Here is a tiny trained network, its code and every weight. The questions are about switching its units off for an input and a class, where a switched-off unit gives its printed mean instead of its output.

import numpy as np


def w(rows, s, z=0):
    codes = np.array(rows[::2]) - 128.0
    scale = np.full(codes.shape[1], s)
    scale[-1] = z or s
    return codes * scale


def norm(h):
    return h / np.sqrt((h * h).mean(-1, keepdims=True) + 1e-5)


def f(y):
    return np.maximum(y, 0)


def log_softmax(a):
    a = a - a.max(-1, keepdims=True)
    return a - np.log(np.exp(a).sum(-1, keepdims=True))


def net(x, mask):
    res = np.array(x, float).reshape(1, 3) / 4 @ E
    u = 0
    for l in range(3):
        y = f(norm(res) @ A[l][:, :-1].T + A[l][:, -1])
        res = res + np.where(mask[u : u + 16], y, B[l][:, -1]) @ B[l][:, :-1]
        u += 16
    return log_softmax(norm(res)[-1] @ U[:, :-1].T + U[:, -1])


A, B = {}, {}
E = w([
[138,239,85,131,114,124,97,255],'x0',
[156,66,106,68,114,203,232,146],'x1',
[61,164,137,59,111,153,134,78],'x2',
],0.0079)
A[0] = w([
[87,189,92,28,112,120,125,170,109],'L0N1',
[87,84,197,102,173,124,126,141,190],'L0N2',
[226,134,180,110,145,202,249,165,161],'L0N3',
[96,175,67,2,157,93,112,142,129],'L0N4',
[218,165,88,155,138,163,110,147,125],'L0N5',
[183,108,94,182,163,156,144,179,102],'L0N6',
[142,98,132,147,206,29,101,144,154],'L0N7',
[71,125,86,66,145,153,138,42,79],'L0N8',
[118,134,81,196,103,146,158,201,72],'L0N9',
[208,105,174,89,130,173,107,168,95],'L0N10',
[134,70,110,159,116,114,162,38,162],'L0N11',
[107,91,59,109,154,80,171,119,122],'L0N12',
[170,70,123,171,108,107,126,157,3],'L0N13',
[147,141,149,140,68,131,175,81,73],'L0N14',
[142,156,71,122,86,121,153,131,114],'L0N15',
[50,214,76,130,187,47,82,151,108],'L0N16',
],0.0062,0.0031)
B[0] = w([
[48,93,157,160,173,143,114,196,197],'L0N1',
[114,183,99,117,136,111,120,237,187],'L0N2',
[112,181,101,189,71,50,114,95,254],'L0N3',
[248,177,170,140,248,253,167,82,188],'L0N4',
[71,131,164,103,129,51,157,192,189],'L0N5',
[170,98,125,97,228,143,166,45,194],'L0N6',
[148,143,32,128,91,181,197,82,215],'L0N7',
[159,173,160,195,145,153,147,141,197],'L0N8',
[102,177,142,104,147,83,137,142,183],'L0N9',
[161,157,32,130,99,106,172,120,164],'L0N10',
[72,158,85,137,173,85,84,204,236],'L0N11',
[195,187,122,120,175,176,128,61,158],'L0N12',
[209,140,158,111,215,124,118,82,156],'L0N13',
[58,104,167,233,104,161,90,139,149],'L0N14',
[112,108,155,154,136,106,115,173,158],'L0N15',
[131,116,58,116,157,84,129,76,233],'L0N16',
],0.0044,0.0055)
A[1] = w([
[87,102,214,137,137,183,89,163,57],'L1N1',
[196,133,159,177,193,168,112,203,98],'L1N2',
[93,162,183,34,94,194,89,117,2],'L1N3',
[184,46,72,123,82,161,205,232,133],'L1N4',
[86,67,217,98,152,128,109,84,78],'L1N5',
[158,121,124,75,176,209,175,152,152],'L1N6',
[111,2,179,238,178,224,158,89,126],'L1N7',
[130,45,158,132,142,167,85,119,79],'L1N8',
[98,6,187,151,97,67,152,118,168],'L1N9',
[189,104,79,157,152,10,156,155,136],'L1N10',
[100,99,115,47,35,143,203,134,113],'L1N11',
[120,173,141,17,80,86,59,185,122],'L1N12',
[111,187,46,118,168,95,94,202,119],'L1N13',
[84,172,96,131,224,125,168,125,121],'L1N14',
[76,54,192,203,52,115,45,129,91],'L1N15',
[108,94,125,100,167,80,149,45,128],'L1N16',
],0.0069,0.0023)
B[1] = w([
[70,189,62,177,123,103,152,72,138],'L1N1',
[163,46,146,126,217,58,195,165,181],'L1N2',
[145,159,241,109,141,184,106,57,146],'L1N3',
[126,195,72,104,146,30,40,62,200],'L1N4',
[142,85,122,97,150,147,108,201,165],'L1N5',
[62,92,78,100,76,65,2,59,183],'L1N6',
[96,221,107,139,111,121,133,202,222],'L1N7',
[86,184,144,127,103,132,100,170,146],'L1N8',
[127,36,137,59,128,134,121,251,180],'L1N9',
[93,117,184,98,159,228,108,73,254],'L1N10',
[138,141,87,131,177,78,37,75,161],'L1N11',
[78,56,136,61,70,179,143,173,156],'L1N12',
[101,48,117,103,131,136,153,128,237],'L1N13',
[150,129,164,191,14,157,211,99,226],'L1N14',
[83,146,49,92,161,183,145,171,153],'L1N15',
[121,123,130,73,107,111,175,240,199],'L1N16',
],0.0049,0.0074)
A[2] = w([
[144,73,144,132,42,142,186,109,32],'L2N1',
[127,87,115,67,95,151,124,121,99],'L2N2',
[135,146,127,128,121,120,117,226,108],'L2N3',
[207,87,140,141,195,104,151,170,15],'L2N4',
[140,122,133,98,140,159,140,206,89],'L2N5',
[254,102,146,163,166,129,102,132,77],'L2N6',
[138,70,142,126,163,151,94,116,199],'L2N7',
[142,100,166,158,124,141,187,158,215],'L2N8',
[124,119,79,180,117,87,16,65,1],'L2N9',
[141,126,63,162,142,123,63,142,137],'L2N10',
[108,128,125,170,129,97,69,115,191],'L2N11',
[87,122,158,117,142,112,157,215,54],'L2N12',
[133,80,116,113,109,147,158,101,85],'L2N13',
[185,116,118,197,126,142,176,140,169],'L2N14',
[126,185,232,92,99,209,115,116,147],'L2N15',
[140,84,173,106,163,126,109,99,140],'L2N16',
],0.0094,0.0015)
B[2] = w([
[142,146,101,238,78,191,148,227,138],'L2N1',
[205,162,96,180,142,70,152,134,157],'L2N2',
[110,57,186,72,142,100,117,149,224],'L2N3',
[58,178,240,132,90,201,111,2,220],'L2N4',
[96,116,148,111,224,78,72,216,212],'L2N5',
[41,98,229,128,107,140,119,38,179],'L2N6',
[118,135,148,83,167,92,80,172,165],'L2N7',
[209,145,31,178,57,59,158,139,179],'L2N8',
[169,171,73,88,150,82,134,132,222],'L2N9',
[135,138,109,148,105,180,159,33,208],'L2N10',
[208,127,79,57,76,110,234,136,192],'L2N11',
[174,97,115,102,135,179,94,195,254],'L2N12',
[157,183,154,203,103,129,74,170,146],'L2N13',
[131,114,143,169,69,200,107,139,172],'L2N14',
[167,45,254,182,152,115,90,41,185],'L2N15',
[114,150,132,147,152,144,88,154,149],'L2N16',
],0.0062,0.0063)
U = w([
[96,88,146,93,172,122,102,251,160],'0',
[99,124,203,158,142,147,114,77,208],'1',
[137,167,32,99,129,79,147,109,175],'2',
[136,136,96,216,86,153,154,182,2],'3',
],0.014,0.0019)

Each question gives the input, the list of numbers given to net, and the class t.
The units are the neurons (one row each of A and B). Each row of codes is followed by its name. A weight is (code - 128) times the scale printed after its matrix; where a second scale follows, it is the last column's (A, B and U).
mask holds one flag per neuron, layer by layer. A switched-off neuron (its flag False) gives its mean, the last column of its row in B, instead of its output. The means were averaged over made-up inputs and are rounded, as every weight is.
A unit's drop is (log p(t) with every unit on - log p(t) with that unit switched off) / (log p(t) with every unit on - log p(t) with every unit switched off).
The circuit of an input: a set's keep is (log p(t) with only the set's units on - log p(t) with every unit switched off) / (log p(t) with every unit on - log p(t) with every unit switched off). Starting from the 12 units with the biggest drops (on a tie, the unit counted first), units are removed one at a time, each time the one whose removal leaves the highest keep (on an exact tie, the one counted first), for as long as the keep stays at least 0.8.
units of the circuit, in order: the units of the circuit, biggest drop first
unit that matters most: the unit with the biggest drop
k most important neurons: the k neurons with the biggest drops, biggest first
top k neurons in layer l: the k neurons of layer l with the biggest drops, biggest first
input [-4,-2,-2], class 0: unit that matters most -> L0N4
input [5,-6,2], class 2: units of the circuit, in order -> [L0N16, L2N11]
input [1,4,3], class 2: 3 most important neurons -> [L0N11, L1N6, L1N10]
input [-8,6,-7], class 0: units of the circuit, in order -> [L1N9, L1N7]
input [-7,-6,7], class 0: 2 most important neurons -> [L1N5, L0N4]
input [0,7,8], class 1: units of the circuit, in order -> [L2N15, L1N3]
input [7,2,8], class 1: units of the circuit, in order -> [L2N15, L0N4]
input [3,-6,7], class 1: units of the circuit, in order -> [L0N4, L2N15]
input [5,1,6], class 1: top 4 neurons in layer 1 -> [L1N3, L1N14, L1N16, L1N9]
input [6,8,-8], class 1: 2 most important neurons -> [L2N4, L0N6]
input [3,-1,-1], class 3: top 3 neurons in layer 0 -> [L0N11, L0N16, L0N2]
input [-2,4,2], class 2: 2 most important neurons -> [L1N11, L0N16]
input [0,-7,-5], class 2: 2 most important neurons -> [L0N4, L2N9]
input [4,8,-5], class 2: units of the circuit, in order -> [L1N4]
input [-6,6,1], class 0: 3 most important neurons -> [L1N9, L0N7, L1N16]
input [0,3,-1], class 3: 2 most important neurons -> [L0N3, L0N6]
input [4,-2,5], class 1: 4 most important neurons -> [L0N4, L0N11, L1N14, L1N16]
input [-8,-7,-4], class 0: 2 most important neurons -> [L1N9, L0N3]
input [0,-4,-3], class 2: top 2 neurons in layer 0 -> [L0N4, L0N1]
input [0,4,-4], class 1: unit that matters most -> L0N6
